Below are the code and all the weights of a small trained network. Each question names an input and a class and asks about switching units off, where a switched-off unit gives its printed mean instead of its output.

import numpy as np


def w(rows, s, z=0):
    codes = np.array(rows[::2]) - 128.0
    scale = np.full(codes.shape[1], s)
    scale[-1] = z or s
    return codes * scale


def f(y):
    return np.maximum(y, 0)


def log_softmax(a):
    a = a - a.max(-1, keepdims=True)
    return a - np.log(np.exp(a).sum(-1, keepdims=True))


def net(x, mask):
    res = np.array(x, float).reshape(1, 8) / 4 @ E
    y = f(res @ A[0][:, :-1].T + A[0][:, -1])
    res = res + np.where(mask, y, B[0][:, -1]) @ B[0][:, :-1]
    return log_softmax(res[-1] @ U[:, :-1].T + U[:, -1])


A, B = {}, {}
E = w([
[110,179,161,54],'x0',
[254,127,142,125],'x1',
[94,129,165,101],'x2',
[113,129,92,209],'x3',
[174,208,140,158],'x4',
[140,108,10,125],'x5',
[145,91,203,116],'x6',
[84,83,184,164],'x7',
],0.0078)
A[0] = w([
[103,158,187,144,165],'N0',
[101,114,174,99,158],'N1',
[154,88,115,103,129],'N2',
[106,70,109,38,226],'N3',
[91,83,187,203,174],'N4',
[71,168,85,63,202],'N5',
[182,9,136,18,142],'N6',
[144,254,165,143,111],'N7',
[201,138,62,72,235],'N8',
[137,114,24,180,254],'N9',
[87,133,139,200,131],'N10',
[168,121,142,81,162],'N11',
[69,37,121,107,209],'N12',
[183,237,66,88,207],'N13',
[180,65,144,99,190],'N14',
[147,152,244,134,102],'N15',
[83,97,74,37,207],'N16',
[97,175,145,83,145],'N17',
[124,148,63,112,112],'N18',
],0.0091,0.0049)
B[0] = w([
[79,118,115,55,177],'N0',
[191,161,174,68,170],'N1',
[135,113,158,144,153],'N2',
[228,116,164,93,210],'N3',
[90,74,97,109,202],'N4',
[195,83,149,88,200],'N5',
[153,126,106,2,204],'N6',
[120,201,112,164,188],'N7',
[242,119,173,127,228],'N8',
[242,31,156,180,254],'N9',
[80,65,167,188,177],'N10',
[127,133,232,141,173],'N11',
[148,60,134,96,215],'N12',
[191,131,175,213,230],'N13',
[162,100,154,135,187],'N14',
[38,139,99,139,192],'N15',
[151,104,191,135,212],'N16',
[110,156,203,95,170],'N17',
[120,127,159,186,166],'N18',
],0.0064,0.0088)
U = w([
[94,6,99,226,109],'0',
[254,84,154,183,253],'1',
[76,198,230,199,5],'2',
[177,90,178,91,186],'3',
[165,154,16,97,21],'4',
],0.0083,0.0026)

Each question gives the input, the list of numbers given to net, and the class t.
The units are the neurons (one row each of A and B). Each row of codes is followed by its name. A weight is (code - 128) times the scale printed after its matrix; where a second scale follows, it is the last column's (A, B and U).
mask holds one flag per neuron, in row order. A switched-off neuron (its flag False) gives its mean, the last column of its row in B, instead of its output. The means were averaged over made-up inputs and are rounded, as every weight is.
A unit's drop is (log p(t) with every unit on - log p(t) with that unit switched off) / (log p(t) with every unit on - log p(t) with every unit switched off).
The circuit of an input: a set's keep is (log p(t) with only the set's units on - log p(t) with every unit switched off) / (log p(t) with every unit on - log p(t) with every unit switched off). Starting from the 12 units with the biggest drops (on a tie, the unit counted first), units are removed one at a time, each time the one whose removal leaves the highest keep (on an exact tie, the one counted first), for as long as the keep stays at least 0.8.
circuit, biggest first: the units of the circuit, biggest drop first
most important unit: the unit with the biggest drop
k most important neurons: the k neurons with the biggest drops, biggest first
drop of u: that unit's drop, to one decimal
input [7,7,3,1,-1,-7,6,4], class 2: circuit, biggest first -> [N15; N9]
input [8,8,-4,-1,-6,1,8,7], class 3: circuit, biggest first -> [N6; N9]
input [4,2,2,4,-4,-8,0,0], class 2: circuit, biggest first -> [N9; N15; N8]
input [-4,3,-2,0,-5,-2,7,2], class 3: circuit, biggest first -> [N6; N9; N13]
input [-1,5,3,-1,-5,-6,-8,5], class 0: most important unit -> N8
input [0,-4,3,5,8,1,2,6], class 0: 2 most important neurons -> [N4; N10]
input [-1,-2,-6,-3,-3,-8,-2,4], class 2: drop of N7 -> -0.2
input [-5,-4,-7,-7,2,-3,8,-2], class 3: drop of N9 -> 0.2
input [-5,7,0,-4,8,-4,0,5], class 2: drop of N15 -> 0.2
input [6,-6,-1,7,-1,-7,-5,-6], class 2: drop of N6 -> 0.1
